In the rows, 128 means zero.
Two labels a row:
[119 118 137 128  96 134 123 139  89  81 121 101 181 118 128  72 150 252
 127 159  96 171 180  86  47 114 118 102 107 113 125  53 159]
z638 + Z855
[126 110 132 132 167 137 110 160 120 144 143  97 148 130 113 120 109 125
 123 149 191 126 117 156  92 132 146 105 124 134 132 140 124]
z666 + z999
[123 119 140 143 149 142 128 169 108  71 154 123 183 145 126  85 115 148
 132 151 145 144 137 133  63 121 141  96 134 100 137 120 143]
z666 + Z855
[124 116 145 127 130 128 119 141 106 116 133 119 152 137 130 107 121 172
 137 140 138 149 140 128  93 133 133 114 125 104 120 107 131]
z666 + Z639
[128 119 152 138 136 135 127 124 117  63 140 102 185 178 122  74  89 127
 129 151 117 154  99 113  52 137 128 116 128 103 123  66 142]
z666 + Z639
[118 111 134 138 150 145 121 173  94  59 147 122 187 137 121  82 102 179
 138 148 139 162 136 135  61 131 143  87 132 100 105 117 135]
z638 + Z855
[113 130 131 134 117 153 124 142 226 166 126 131 127  79 133 124 201 179
  96 139 103 126 206  92 135 118 133 114 131 131 135 109 135]
z638 + Z855
[131 110 125 131 151 141 123 128 132 121 158  85 166 152 107 105 162 163
 120 154 123 136 156  99  81 131 115 115 131 146 132  62 145]
z638 + Z639
[124 133 143 128 147 147 130 156 108  98 131 119 141 151 162 106 133 174
 125 145 141 151 126  85  72 133 120 118 122 125 133  72 129]
z638 + z999
[144 123 135 160 183 130 131 142 151 141 188 134 200 172 144  93 129  45
 125 131 158 133 113 137  88 133 150  86 132 194 133 131 125]
z638 + Z855
[127 125 154 130 151 116 125 166 111 108 135 118 160 141 129 102 118 162
 134 134 153 149 111 139  84 131 157 106 131 124 127 104 124]
z638 + Z639
[122 132 132 137 156 133 133 154 117 161 127 104 130 140 128 126 165 147
 117 106 128 136 120 111 103 120 122 101 115 157 135 118 130]
z638 + Z639
[127 121 141 142 166 148 125 146 116 126 150 105 150 157 122  89 128 147
 125 151 131 140 134 114  68 144 163 134 132 150 124 112 139]
z638 + Z639
[126 121 136 133 135 132 128 146 105 115 116 129 142 117 114 101 134 190
 148 139 127 148 128 113  91  83 149 110 124 128 124  89 146]
z638 + z999
[141 110 140 128 158 133 112 145 111  76 146 134 167 191 120  96  86 109
 141 130 155 155 126 141  30 130 114 106 132 103 122  93 144]
z638 + Z639
[133 129 136 144 100 123 139 133  86 120 113 115 152 123  99 114 106 166
 131 136 135 154 109 132  64 106 124 123 114  92 118  90 113]
z638 + z999
[125 123 135 128 107 127 115 137  85 132  74 114 140  79  94 134 124 173
 114 121 129 137 133 134 116 128 130 109 125  62 127 118 123]
z666 + Z639

Both labels of each row:
[147 127  73 142  75 113 125 132 136 118 119 113 133 105 126 141 117 120
 115 139 100 117 138 106 136 128 118 129 128 101  82 117 117]
z394 + z363
[143 111 122 128  93 125 156 171 128 114 138 130 109 108  95 103 158 128
 146 194 112 143 111 141 141 116 121 105 123 114  85 117  93]
z394 + z765
[134 116  87 133  71 116 143 161 130 114 115 123 131 108 115 139 120 121
 122 164 119 114 141 110 136 134 126 114 119 116  87 126 111]
z394 + z363
[125 119 114 125 101 124 126 134 128 112 114 126 131 119 131 135 120 119
 137 133 117 122 119 117 131 132 135 125 121 123 107 132 116]
z394 + z765
[150 112  95 129  78 121 142 153 126 108 108 117 136 113 117 139 119 120
 135 154 104 118 141 107 143 134 136 126 119 122  96 122 114]
z394 + z765
[153 117  96 143  86 119 123 133 131 105 126 107 133 116 139 132 125 123
 130 141 115 115 138 104 140 120 127 127 122 116  89 131 120]
z394 + z765
[170 119 101 138 107 129 137 137 132 133 148 112 124 123 104 126 139 136
 121 148 116 123 149 109 152 123 117 115 129 120 113 117 126]
z345 + z765
[163 123  85 146  84 117 139 135 143 105 124 116 131 115 108 127 129 124
 118 143 107 116 126 102 146 125 126 118 128 107  86 117 114]
z394 + z765
[143 124  90 139  73 120 140 153 133 116 128 119 122 101 112 126 133 124
 125 166 107 126 134 112 138 120 123 114 123 106  81 116 103]
z394 + z363
[113 122  96 119  81 118 134 130 124 121 122 127 115 112 134 133 129 123
 129 144 107 135 121 107 133 134 126 115 125 116  94 129 116]
z394 + z765
[136 123  99 123  85 121 137 147 122 119 106 121 131 116 109 151 110 124
 133 139  98 117 133 106 135 142 132 130 119 119 109 118 110]
z394 + z765
[147 109  80 143  58 110 155 164 142 101 123 125 111 104  97 113 143 122
 127 191 104 123 106 116 138 119 120  99 123 103  56 121  92]
z394 + z363
[139 124  96 139  82 118 139 153 132 130 132 121 113 106 106 127 126 127
 122 158 111 122 137 122 136 128 121 117 124 107  94 116 107]
z394 + z622
[136 121 101 123  93 126 152 141 123 132 137 125 116 119 112 136 126 134
 129 155 113 131 138 107 145 135 123 105 121 120 113 124 124]
z289 + z363
[166 115  83 150  92 121 155 135 137 114 129 117 122 126 124 126 145 129
 113 161 134 106 151 104 152 126 124 105 125 121  95 141 134]
z345 + z765
[165 116  79 137  68 110 151 143 139 108 119 123 126 115 101 127 133 126
 133 162  94 123 119 101 145 129 128 110 124 105  85 120 106]
z394 + z765
[173 109 103 143 100 125 153 152 137 121 140 121 121 128  98 119 145 128
 120 165 124 114 130 114 146 125 120 100 128 119 101 125 120]
z345 + z765
